Here is a tiny trained network, its code and every weight. The questions are about switching its units off for an input and a class, where a switched-off unit gives its printed mean instead of its output.

import numpy as np


def w(rows, s, z=0):
    codes = np.array(rows[::2]) - 128.0
    scale = np.full(codes.shape[1], s)
    scale[-1] = z or s
    return codes * scale


def norm(h):
    return h / np.sqrt((h * h).mean(-1, keepdims=True) + 1e-5)


def f(y):
    return np.maximum(y, 0)


def log_softmax(a):
    a = a - a.max(-1, keepdims=True)
    return a - np.log(np.exp(a).sum(-1, keepdims=True))


def net(x, mask):
    res = np.array(x, float).reshape(1, 7) / 4 @ E
    u = 0
    for l in range(3):
        y = f(norm(res) @ A[l][:, :-1].T + A[l][:, -1])
        res = res + np.where(mask[u : u + 5], y, B[l][:, -1]) @ B[l][:, :-1]
        u += 5
    return log_softmax(norm(res)[-1] @ U[:, :-1].T + U[:, -1])


A, B = {}, {}
E = w([
[153,97,196,155,116,142,182,230,216,130,132,187],'x0',
[130,127,128,130,128,129,128,126,127,128,126,129],'x1',
[128,130,127,131,128,127,127,128,129,129,125,130],'x2',
[107,53,50,131,169,195,72,94,167,162,101,143],'x3',
[128,128,127,127,128,127,129,129,129,127,128,127],'x4',
[133,128,129,124,133,129,129,125,129,127,129,127],'x5',
[117,89,103,160,111,95,118,139,147,6,124,165],'x6',
],0.018)
A[0] = w([
[127,103,100,134,125,110,125,133,143,2,127,137,178],'L0N1',
[127,88,170,130,128,148,146,183,206,146,130,142,1],'L0N2',
[134,158,237,132,116,106,166,188,161,116,131,138,115],'L0N3',
[128,193,183,125,116,86,149,130,73,91,131,114,181],'L0N4',
[123,106,161,128,124,138,141,166,165,123,137,139,114],'L0N5',
],0.041,0.011)
B[0] = w([
[99,141,99,191,79,98,87,116,73,50,93,172,251],'L0N1',
[188,203,180,189,148,141,122,41,74,146,59,192,220],'L0N2',
[58,136,106,112,120,97,172,215,99,124,179,48,252],'L0N3',
[210,128,185,166,149,149,112,82,163,138,74,200,236],'L0N4',
[185,15,139,90,118,133,108,183,254,110,150,145,193],'L0N5',
],0.023,0.041)
A[1] = w([
[225,121,212,58,188,162,179,136,199,226,154,91,1],'L1N1',
[68,111,23,102,125,137,61,75,57,154,141,57,162],'L1N2',
[138,83,56,4,171,126,115,91,160,200,154,40,8],'L1N3',
[120,130,140,86,121,166,167,89,202,124,152,171,78],'L1N4',
[167,145,122,102,206,163,166,85,110,215,124,99,108],'L1N5',
],0.029,0.0026)
B[1] = w([
[94,155,88,56,129,180,114,12,110,190,152,127,254],'L1N1',
[104,86,53,106,209,159,95,124,162,143,95,124,214],'L1N2',
[228,72,159,147,106,83,117,250,137,98,101,78,187],'L1N3',
[141,153,136,137,116,130,135,140,103,149,122,98,144],'L1N4',
[179,140,189,98,167,161,158,150,183,142,125,102,223],'L1N5',
],0.025)
A[2] = w([
[57,119,84,82,132,110,161,170,109,157,192,58,2],'L2N1',
[25,98,17,73,121,92,122,166,83,119,177,59,109],'L2N2',
[116,136,143,97,109,116,156,161,133,123,151,92,49],'L2N3',
[2,124,50,89,65,75,138,202,69,67,199,56,114],'L2N4',
[100,137,91,87,138,105,138,162,85,149,145,54,76],'L2N5',
],0.038,0.0046)
B[2] = w([
[120,163,83,122,71,144,145,176,25,139,155,104,206],'L2N1',
[5,190,79,121,165,146,163,72,95,153,136,148,185],'L2N2',
[91,128,83,126,92,116,99,120,90,102,146,129,181],'L2N3',
[122,77,156,49,167,131,162,144,224,194,204,55,246],'L2N4',
[120,131,98,122,100,143,144,173,108,121,149,123,201],'L2N5',
],0.029,0.013)
U = w([
[196,184,192,77,147,199,125,15,117,231,116,142,207],'0',
[184,107,171,239,102,89,55,89,113,61,40,235,180],'1',
[98,173,133,75,67,156,187,186,57,195,220,72,114],'2',
[92,59,183,150,71,52,153,247,187,74,210,85,2],'3',
[183,58,104,67,198,172,92,194,181,169,99,53,122],'4',
[15,98,51,123,171,133,92,97,141,117,129,130,95],'5',
],0.012,0.0024)

Each question gives the input, the list of numbers given to net, and the class t.
The units are the neurons (one row each of A and B). Each row of codes is followed by its name. A weight is (code - 128) times the scale printed after its matrix; where a second scale follows, it is the last column's (A, B and U).
mask holds one flag per neuron, layer by layer. A switched-off neuron (its flag False) gives its mean, the last column of its row in B, instead of its output. The means were averaged over made-up inputs and are rounded, as every weight is.
A unit's drop is (log p(t) with every unit on - log p(t) with that unit switched off) / (log p(t) with every unit on - log p(t) with every unit switched off).
The circuit of an input: a set's keep is (log p(t) with only the set's units on - log p(t) with every unit switched off) / (log p(t) with every unit on - log p(t) with every unit switched off). Starting from the 12 units with the biggest drops (on a tie, the unit counted first), units are removed one at a time, each time the one whose removal leaves the highest keep (on an exact tie, the one counted first), for as long as the keep stays at least 0.8.
circuit, biggest first: the units of the circuit, biggest drop first
top k neurons: the k neurons with the biggest drops, biggest first
top k neurons in layer l: the k neurons of layer l with the biggest drops, biggest first
input [-6,-3,-3,2,-3,-4,0], class 4: top 3 neurons -> L0N4; L0N1; L0N2
input [6,-6,-2,-8,5,7,6], class 3: circuit, biggest first -> L0N3
input [8,0,-4,2,5,-1,0], class 0: circuit, biggest first -> L0N1; L1N1
input [-8,1,-7,7,-1,-1,2], class 5: circuit, biggest first -> L0N2; L2N2
input [2,3,0,-6,0,-8,-8], class 2: top 2 neurons in layer 0 -> L0N3; L0N2
input [6,5,-1,5,3,-2,0], class 0: top 2 neurons in layer 0 -> L0N1; L0N5
input [1,0,-8,-8,2,3,3], class 3: top 2 neurons -> L0N3; L0N2
input [-3,-6,-4,6,-1,4,-6], class 4: top 4 neurons -> L0N4; L0N1; L0N2; L0N3
input [-7,-6,7,3,8,6,-3], class 4: top 4 neurons -> L0N4; L0N1; L0N2; L0N3
input [0,7,-3,7,8,-7,-1], class 4: top 2 neurons -> L0N1; L0N4
input [1,-4,-8,-7,0,-1,7], class 3: top 2 neurons -> L0N3; L0N2
input [-5,-3,-4,7,2,7,-4], class 4: top 2 neurons -> L0N4; L0N1
input [3,1,6,-4,1,6,1], class 3: top 2 neurons in layer 0 -> L0N3; L0N4
input [6,0,-1,4,5,-3,0], class 0: top 2 neurons in layer 0 -> L0N1; L0N2
input [-3,-4,-5,8,1,4,-6], class 4: top 3 neurons -> L0N4; L0N1; L0N2
input [-8,-1,0,7,-4,-7,-3], class 4: circuit, biggest first -> L0N2
input [0,-1,5,1,-2,-3,5], class 5: top 3 neurons -> L0N4; L0N2; L2N4
input [-7,-1,4,5,8,0,5], class 5: top 3 neurons -> L0N4; L0N2; L0N3
input [4,-6,5,-1,-2,6,-8], class 2: top 3 neurons in layer 0 -> L0N3; L0N4; L0N1
input [1,-4,5,-3,-5,-8,5], class 3: top 3 neurons -> L0N3; L0N2; L2N4
input [2,6,0,-7,-7,7,-4], class 2: top neuron in layer 0 -> L0N3
